In the rows, zero is written as 128.
Known rows:
driklus: [111 115 120 162 149 108  91 187 117 168 127 132  69 182 202 101 145 197
 146  97 143  82 109 161 117  88 189 166 166 137]
skolene: [108 142 108 136 130 119 149 177 134 144 108 143  80 146 172 115 141 162
 179 131 153  93 122 160  88  87 171 151 118 151]
vodar: [146 126 142 143 137 124 124 154 119 110 136 154 109 154 174 116 133 142
 157 124 139  98 115 136 119 115 167 145 157 145]
grenil: [ 98 116 112 182 131 126 110 204 131 175 147 123  86 159 184 111 147 202
 142  90 160  90 125 154 112  94 180 164 148 149]
fletrar: [154 105 138 116 121 115 144  94 129 109 129 140 140 109 124 119 149 118
 128 116  98  92 129 172 107  95 139 131 124  94]
maskimen: [138 160 142  74 126 135 196  74 139  80 127 119 150 128 124 129 149 108
 139 163 132 138 110 116 144 131 104 140 103 104]
dotin: [103 125 138 164 126  99 130 154 127 163 126 164  98 186 191 132 119 210
 146  83 174  77 104 159 120 127 185 150 156 194]
fanik: [127 140 114 162 149 121 108 163 122 152 127 155 100 167 178 115 136 170
 153 126 134  81  80 142 116  91 160 134 149 140]
gostarum: [141 137 133 150 153 128 157 148 128 124 126 130 109 158 159 128 136 156
 151 129 143 103 120 140 136 124 159 153 139 149]
trufitar: [113 156  86 149 166 131 139 164 100 169 126 154 148 140 195 116 123 154
 138 110 138 110 100 157 117  83 164 149 160 145]
fludra: [186 123 176  64 128 127 139  62 114  48 151 182 151 113 128 112 138  46
 153 179 118 148 101 119 137 140 121 111 119  98]
moskupe: [132 142 139  80 124 129 172 113 134  96 117 154 117 116 137 109 144  94
 169 168 141 123 121 148  84 101 139 129  95 126]
denu: [139 150 111 117 151 135 144 122 105 138 140 165 157 127 159 116 131 112
 136 134 131 126 100 145 124  91 135 133 138 139]
babepu: [115 159 107 168 163 140 154 158 132 162 117 117 106 176 163 129 129 194
 146 127 145  77  91 145 141 108 147 159 133 140]
ruves: [176 119 174  73 123 129 165  65 120  66 157 172 163 104 115 125 130  51
 141 168 124 145 120 118 128 133 126 115 104 115]
poplal: [106  96 120 163 148  85 105 221 132 212 124 143  61 187 194 121 126 228
 125 104 140  68 126 148 117  61 175 202 148 145]
platrudo: [135 144 140  82 123 128 173 110 134  99 125 160 119 117 132 114 140  86
 171 168 142 129 127 146  91 101 138 130  87 124]

Facts:
δ:
skudagre > grenom > nufli > ragrenes > gostarum > drudri > tovi > druklan
digen > viskin > plaves > skipi > gamam > skobam
lefun > klenem > brubetun > stuflur > plaston > babepu > geklak
zitrur > matrun > gaskan > lirabis > truzum > flobra > zifu
keplas > vedro > postam > denu
flasa > grubik > dibi > klostin > sonofen > sifla > meklur > poplal
floklim > geru > tebrer > renar > plogo > beki > zetres
stumo > nuskosek > kogrozek > plude > groko
skelu > suplo > fletrar > sofle > klinu > drafli > zuko
giflon > pedagri > golol > peflar > skefuvi > skemom
bibe > skabro > moskupe > vidremo > plufar > flatul
keram > veskom > dretri
kludran > maskimen > skabren > deklon > nulor > ziflamin > klutregron > festesok
klafemos > vodrim
ruves > flalum > mokeder > zakleklin > vodar
grinul > nison > fligras
ledraste > dedri > zutifil > tridenen > klokle > bruskir > kada > nuskapu > bretru
tudres > luseplol > zososko > planu
veplil > flize > staplibe > lasta > beze > bragi > dotin
liskun > godrem > furum > subri > plozor > tribu > buflemon
noru > trili > troplu > gririk > gifegro > gusufon > dupil > triskivar
rozan > surebri > vofim > mivi > flobol > vuzol > flave > stibem
fuzer > gulek > rafle > duzok > subim
fefluk > trufe > troklis > klutru > lanu > klezilin
lupul > rufir > pudis > dedas > stomul > fazel > teziple
statatir > kloskor > dremu
vuvoflus > kile > kloflogrur > lostom > gegrun > fanik > driklus
klazi > klisu > grutu > bribro > tisadim > plifler > grenil > brobril
fludra > stefas > sitis > nebridul > gokas
griklik > rifor > grisko
sabun > braskin > drimil
mugor > skegrepas > platrudo > dreku > datrar > skolene > gatra
giplobi > feku > mutrer
zisum > laplem > dasini > veflek > surol > trufitar > floga
[fletrar klinu skelu zuko sofle drafli suplo] β zitrur
[subri buflemon furum tribu plozor liskun godrem] β sabun
[trufitar surol veflek dasini laplem floga zisum] β denu
[skudagre tovi gostarum ragrenes nufli drudri grenom druklan] β driklik
[digen skobam skipi viskin plaves gamam] β skemom
[zifu zitrur matrun truzum lirabis flobra gaskan] β zudek
[vedro keplas postam denu] β duga
[lefun klenem plaston stuflur babepu geklak brubetun] β nufli
[tridenen zutifil klokle nuskapu bruskir bretru ledraste dedri kada] β drubrapli
[zakleklin ruves flalum mokeder vodar] β skupun
[plude nuskosek stumo kogrozek groko] β brobril
[poplal flasa klostin meklur sifla sonofen grubik dibi] β bruskir
[flave vuzol mivi rozan stibem vofim surebri flobol] β druklan
[bragi beze lasta flize dotin veplil staplibe] β giflon
[gepo] β gaskan
[drimil braskin sabun] β nugutor
[skabren nulor ziflamin kludran deklon klutregron maskimen festesok] β drudri
[rafle gulek fuzer duzok subim] β golol
[gokas sitis nebridul stefas fludra] β kile
[plogo floklim zetres tebrer beki renar geru] β drofur
[dretri keram veskom] β zakleklin
[troklis trufe lanu klutru fefluk klezilin] β brupan
[troplu trili gusufon gifegro gririk dupil noru triskivar] β flobra
[dedas pudis teziple fazel rufir stomul lupul] β tridenen
[flatul bibe plufar vidremo moskupe skabro] β fefluk
[giflon skefuvi skemom peflar golol pedagri] β fudis
[driklus kloflogrur fanik vuvoflus gegrun kile lostom] β flino
[klafemos vodrim] β lanu
[datrar dreku skegrepas skolene gatra mugor platrudo] β klezilin
[feku mutrer giplobi] β nuskapu
[grinul nison fligras] β gostarum
[planu tudres luseplol zososko] β geru
[grutu plifler brobril grenil tisadim klazi klisu bribro] β rodra
[kloskor statatir dremu] β vodar
[grisko rifor griklik] β vedro

Rows:
No name comes twice in this set of rows, the named rows included.
[149 132 154 107  93 171 146  80 136  89 194 162 183  88  88 132 156  64
 130 171 134 146 119 111 119 113 105  94  90 108] | stumo

The same elements again, as new rows of numbers:
Known rows:
dedas: [137 145 121 160 114  63 155 156 102 101  84 144 112  82 171 134  77 145
  82 122 165 123  82 139  90 178 112  83  74 116 126  92 150  85 166 135
 100 124 137 133  97 157 155 162 184  97]
peflar: [138 137 139 119 128  73 150 139  98 103 107 155 114  79 147 145 118 137
  93 141 181 141  99 171  99 175 135 145 136 100 141 131 109 112 165 119
 113 132 138 151 125 164 156 108 177 112]
gamam: [149 143 139 126 132  69 147 139 104 102 114 164 118  77 154 154 113 138
  88 149 181 140 100 176  82 179 127 145 137 101 144 132 104 127 167 122
 115 124 141 154 137 166 154  96 169 111]
fefluk: [113 130 148 107 116  91 183 156  54 105  59 120  95  77 147 114 108 149
 106  81 196 127  97 147 130 168 131 101 130 116 129 107 120  68 169 131
 128 163 142 145  96 151 169 151 207  91]
trufitar: [146 154 111 130 130  76 154 115 103  95 100 183 108  65 169 140 109 136
  95 147 174 150 105 170  81 174 130 131 138  94 162 117 125 124 171 112
 109 146 151 161 130 181 149  89 193 113]
kludran: [108 126 139  94 114  86 167 126  78 112  87 117 102  77 128 125 124 121
 113 127 167 135  93 146 134 168 153 138 142  93 130 135 127  60 142 102
 101 163 129 138 102 169 158 139 185 115]
duzok: [146 141 138 123 132  71 149 137 101 102 112 160 118  78 150 152 114 138
  88 145 183 142 101 174  86 178 129 145 137 101 143 133 105 122 167 123
 113 124 140 152 134 166 153  99 172 112]
viskin: [114 122 141 107 123  78 152 149  82 109 104 136 109  86 137 127 126 139
 102 125 177 140  99 164 127 175 158 153 139 102 135 135 103  84 164 116
 111 137 131 143 105 156 158 125 184 110]
plogo: [143 150 126 170 121  57 149 155 108 107  74 140 113  82 171 141  82 145
  89 126 165 122 101 149  80 175  87  83  94 116 135  99 149 104 174 140
 110 129 140 138 110 163 151 153 180  97]
driklik: [144 163 131 113 131 105 172 132  91  91  87 144  92  85 148 144  93 137
  88 108 182 117  97 171 103 193 122  81 136 107 142 105 132  90 162 149
 126 160 129 145 116 171 177 109 182  93]
lostom: [135 145 123 163 118  57 147 160 105 109  75 128 102  86 168 125  90 146
  89 117 165 122 103 148  93 174  86  79  93 120 133 108 143  88 176 132
 108 132 139 136 104 160 151 165 182  95]
datrar: [151 145 139 120 124  64 162 129 100 103  84 156 111  61 150 159 110 138
  96 135 201 131 104 154  90 174 110 146 146 106 141 129 119 112 162 109
 113 152 150 155 133 168 154 116 188 117]
nison: [138 144 136 110 123  78 163 120  97 102  95 140 110  71 145 147 113 122
 101 146 171 135  97 156  96 174 128 132 141  94 139 131 125  96 144 108
 103 152 136 147 124 174 154 116 173 116]
triskivar: [168 172 122 181 125  50 159 153 123 102  57 148 114  83 182 163  68 145
  77 137 157 135 109 159  61 184  93  85  91 111 142  91 141 135 173 137
 114 105 148 136 125 168 147 136 169  99]
tebrer: [130 138 131 108 120  83 157 136  95 102  93 144 104  72 137 130 126 132
  98 133 180 135 100 157 121 165 141 140 132 101 138 129 117  91 159 110
 112 150 138 144 111 166 160 139 186 113]
ziflamin: [142 152 131 169 122  56 157 143 106 111  76 129 117  82 173 153  71 135
  95 134 152 121  98 147  68 184  82  75 101 110 132 102 159  98 153 134
 102 133 136 139 121 169 144 134 169 100]
gririk: [141 151 127 109 119  79 169 135 102 101  72 145 103  76 142 139 118 130
  93 134 172 148 105 164 116 172 155 144 134  96 141 122 110 106 158 107
 113 132 142 137 110 169 157 133 183 117]

Rows:
No name comes twice in this set of rows, the named rows included.
[161 157 145 139 138  83 165 148  89  92  98 166 117  80 176 150  88 148
  78 127 181 135  95 186  57 181 103  86 119 111 145 108 103 143 178 156
 132 118 146 160 141 163 161  88 169  90] | skemom

Now the same elements, written a new way:
Known rows:
rozan: [175  96 151 147 106 117  81 135 123 115 109 140 145 107 142  89  65 170
 134 115 127 148 113 142 123 122 129 132 180  95 104 190 153 147 116 111
 109]
driklik: [159 125 109 108 150 115 151  67 121 123  91  97 127 120 144 116 130 156
 128 126 126 125 170 153 155 104 152  78 147 115 101 133 103 162 157 120
 131]
braskin: [131 107 144 133 138 147  90 133  97 114 112 135 117 113 115 113  95 171
 126 125 130 137 115 130 121 149 125 150 148 107 109 187 157 138 102 120
 108]
staplibe: [129 112 131 149 118 136  93 127 134 127 108 123  93  88 121 132 114 148
 119 132 117 131 102 121 118 134 141 167 149 112 124 132 129 145 102 138
 107]
subri: [ 95 122 112 122 159 174 110 117  76 106 107 128 101 131 111 153 128 160
 124 135 129 108 114 133 107 158 127 158 112 112 112 172 130 141 124 106
 130]
nison: [159 106 135 141 112 123  92 130 120 115 110 137 134 108 137 108  84 158
 132 116 123 140 112 139 117 130 133 134 161 100 111 175 144 144 126 110
 115]
festesok: [ 84 157  25 121 136 149 153  91 104 104 104 117 100 125 138 223 177  90
 127 137 105  78 105 146  74 150 162 142  65 116 137  96  62 151 219  71
 174]
flalum: [148 104 137 138 119 130  98 144 117 126 113 138 123  99 112 111 102 153
 122 107 133 154 121 128 113 152 136 144 150 102 119 172 165 133 115 133
 100]
geru: [177  94 134 125 114 133 146 112 120 181 104 138 141  87  87  94 131 161
  97  77 134 157 166 125 123 141 140 125 128 103 119 174 175 131 106 162
 112]
dotin: [ 77 147  60 135 133 155 133 102 124 121 106 110  70  99 118 208 179 101
 116 144 105  90  97 125  89 149 160 173  83 125 142  80  76 146 162 115
 145]
plaston: [122 131  79 131 124 136 123 111 113 109 106 127 118 117 139 166 129 126
 130 126 114 108 109 143  95 138 149 138 114 107 123 136 102 148 173  89
 145]
driklus: [ 78 160  66 131 167 128 128 112  98 113  97 124  93 111 104 199 175  76
 119 153 109 102 111 135  69 168 163 137  62 121 129 100  97 128 188  93
 149]
duga: [109 130 131 112 169 126 157  82 115 132 120 112 113  93 126 131 156 151
 141 123 109 161 155 131 174 120 167  73 137 139 115 146 124 160 156 168
 105]
platrudo: [122 110 115 116 130 111 108 128 136 121 129 146  93  97 102 135  84 155
 116 132 124 167 116 155 130 144 137 156 127 117 117 166 146 125 137 107
 119]
dibi: [126 128 112 109 112 125  94 146 116 104 133 112 127 103 124 124 102 147
 124 131 120 129 111 116  96 157 139 135 140 149 104 156 151 131 113 137
 123]
floga: [ 51 150  66 130 147 157 149 110 103 112 134 139 100  98 128 220 184  97
 142 131  90 120  90 127 104 155 171 131  76 132 146 127  92 153 209 119
 141]
beze: [103 130  95 142 127 144 114 115 130 123 106 117  80  93 118 169 147 125
 118 138 111 111 100 123 104 141 150 170 117 118 134 105 101 145 131 126
 126]

Rows:
No name comes twice in this set of rows, the named rows included.
[157  97 124 143 112 134 111 154 120 131 112 139 128 102 106 113 107 152
 115  90 147 161 130 123 107 157 137 150 147  93 124 172 171 137 118 140
  96] | luseplol
[133 108 170 130 130 127 123  94 117 165 128 151 141  71 116 103 125 163
 132 111  83 161 127 129 158 114 150  95 139 130 113 194 156 140 119 165
 114] | vedro
[ 89 144  37 121 135 155 159 119 105 119 110 122  96 114 106 209 184  97
 112 113 127 109 120 129  76 174 159 157  66 113 146 105 103 138 191 109
 144] | zetres
[127 108 151 144 124 130  96 142 116 121 131 149 128  90 127 120 101 155
 141 115 110 164 101 125 132 139 144 128 157 115 121 185 157 145 128 142
  96] | rifor
[157 124 186 140 173  83  90 101 104 168  81 142 136  82  85  77 116 121
 108 148 101 145 150 133 111 130 148  89 118 118  88 163 168 110 104 135
 121] | kile
[106 155  38 105 136 143 178  40 104 146  94 113 117 117 133 204 191  99
 115 132  83  64 135 157  94 121 164 111  51 126 125 100  56 146 210  79
 198] | druklan
[ 47 177   4  89 141 153 156 105 100  96 125  96  90 118 120 240 200  79
 119 150 103  72 103 124  57 178 167 145  40 162 134  75  73 135 204  99
 176] | bretru
[ 70 146  43 101 148 129 149 101 125 113 127 133  69 108  98 211 149 109
 112 145 112 127 112 158 102 160 155 161  61 128 136 112  93 127 195  84
 157] | gatra
[130  98 174 154 122 129  89 149 121 121 139 158 137  83 132 105  88 166
 148 112 108 181  95 121 144 132 143 121 175 115 117 206 170 150 121 155
  86] | zisum
[130 125 127 120 157 127 139  72 140 143  92  86  80  90 115 122 151 155
 113 139 123 131 159 127 165 110 155 118 148 131 114  96 105 158 105 168
 106] | fudis
[143 111 149 134 122 132 115  79 139 174  99 119  99  72 106 112 135 156
 104 130  95 120 130 125 139 108 144 143 134 125 116 128 124 139  81 159
 127] | golol
[152  94 154 128 120 108  86 140 136 125 126 150 114  92 107  95  61 175
 122 123 129 179 118 147 140 138 128 148 161 110 108 191 172 126 105 124
  99] | klafemos
[128 117  93 133 123 142 127 138 115 125 111 132 114 106 108 150 136 131
 116 103 135 139 123 126  96 162 146 151 115 104 132 145 142 137 147 126
 116] | renar
[105 116 137 146 130 137 108 136 115 119 136 153 124  88 131 144 121 142
 148 117 102 159  93 124 131 140 153 125 141 120 127 180 144 150 150 143
 105] | dasini
[ 74 172  34  70 138 142 171  66 103 139 123  91 109 104 106 199 202 100
 106 144  83  71 134 126  82 155 166 112  39 179 117  90  86 125 172 127
 186] | nuskapu

Now the same elements, written a new way:
Known rows:
kloflogrur: [107  66 147 141 135 137 136 139 128 153  92 104 113 159 152  78 133 147
 163 144 124 102 126  86 181 121 126 144]
mokeder: [119  70 154 129 143 123 148 123 114 158 116  95 109 159 155  74 126 156
 159 149 121 117 136  82 176 121 137 126]
veplil: [102  70 130 169 129 156 136 148 153 170  39  92 106 165 121  65 136 140
 160 140 122  85 107  81 163 108  98 162]
zakleklin: [121  74 163 116 139 115 143 110  86 153 156 106 106 155 172  86 117 169
 149 152 126 140 147  77 172 126 150 106]
tridenen: [117  80 148 147 137 135 133 122 122 156 106 118 112 164 150  82 127 146
 152 145 141 123 118  89 165 119 127 148]
bribro: [113  77 151 133 143 125 145 132 122 151 104  97 107 156 150  81 119 153
 162 145 125 111 132  97 179 121 122 134]
driklus: [122  73 185  88 154 100 132 109  78 129 191 107 104 153 193 105 114 165
 152 161 105 140 154  90 196 148 165  95]
grinul: [105  67 137 175 129 147 136 152 154 168  42  85 119 163 127  64 134 143
 167 131 141  88 104  83 170 103 105 158]
grisko: [122  91 172  90 153  91 135 111  79 131 196  92 104 152 198  95 111 165
 150 165 102 148 149  95 186 151 167  95]
flobra: [124  81 169 113 152 113 135 118  77 131 176 109 107 152 186  83 105 156
 137 153 118 136 140  90 179 127 144 105]
skabro: [107  77 141 153 132 132 138 136 140 169  62  98 106 163 151  71 132 138
 161 143 128  96 116  86 181 102 112 149]
dremu: [130  76 182  90 156  96 146  99  74 142 190  96 104 155 187  91 111 170
 151 162 107 145 160  83 188 144 167  86]
gusufon: [125  76 167 117 158 115 140 122  94 136 153  97 111 156 177  74 112 148
 147 154 110 122 138  93 186 127 140 110]
dreku: [112  82 156 129 140 114 136 124 117 160 106  99 102 158 171  82 123 145
 156 151 119 114 128  88 188 115 129 126]
skemom: [119  87 179  95 147 107 123 103  69 134 195 104  91 151 185 108 104 173
 135 164 104 150 146  82 176 148 150  90]
grubik: [118  74 140 162 140 143 139 134 147 165  65 106 116 170 133  67 136 136
 163 144 137 101 112  92 170 114 116 161]
keplas: [101  75 119 169 126 147 143 154 155 168  43  91 118 164 133  54 139 139
 167 137 133  89 107  88 164 105 109 168]

Rows:
No name comes twice in this set of rows, the named rows included.
[106  74 135 156 136 141 147 145 144 162  59  96 110 162 132  71 127 147
 167 137 133  96 121  97 175 108 106 155] | klisu
[118  85 169 107 151 107 146 118  98 137 153  98 101 153 169  97 106 166
 158 152 117 131 149 105 188 136 137 111] | plude
[118  72 152 140 148 131 142 135 115 146 110  96 114 160 159  62 121 141
 152 147 119 105 127  92 179 114 123 132] | gririk
[113  80 155 126 146 120 148 129 117 147 114  99 105 156 153  86 113 159
 162 146 125 116 139 104 182 124 121 130] | kogrozek
[129  84 172 116 156 113 136 107 105 143 153 106 108 163 170  89 121 151
 153 159 118 134 137  95 182 140 148 119] | sifla
[115  73 159 142 141 125 132 134 122 152 108  85 114 159 156  82 123 154
 160 143 128 113 123  86 181 122 129 126] | ragrenes
[120  78 176 102 155  96 137 116  97 134 178 100 103 151 176  95 116 156
 148 157 109 137 148  84 184 131 153 105] | beki
[120  76 152 146 145 134 138 124 132 157  96 105 114 167 147  75 132 141
 160 148 130 113 119  92 173 122 126 146] | pudis
[120  83 176 102 152 112 131 111  89 136 166  93  95 155 172  98 112 161
 146 163  98 133 142  86 181 146 144 101] | bragi
[ 97  71 125 174 119 160 130 149 144 170  43 105 104 164 119  70 135 145
 152 137 133  92 104  75 154 103  94 164] | giflon
[119  91 179  94 143  92 126 101  72 142 187 111  92 151 205 108 105 164
 139 161 117 150 145  87 191 131 154  90] | klezilin

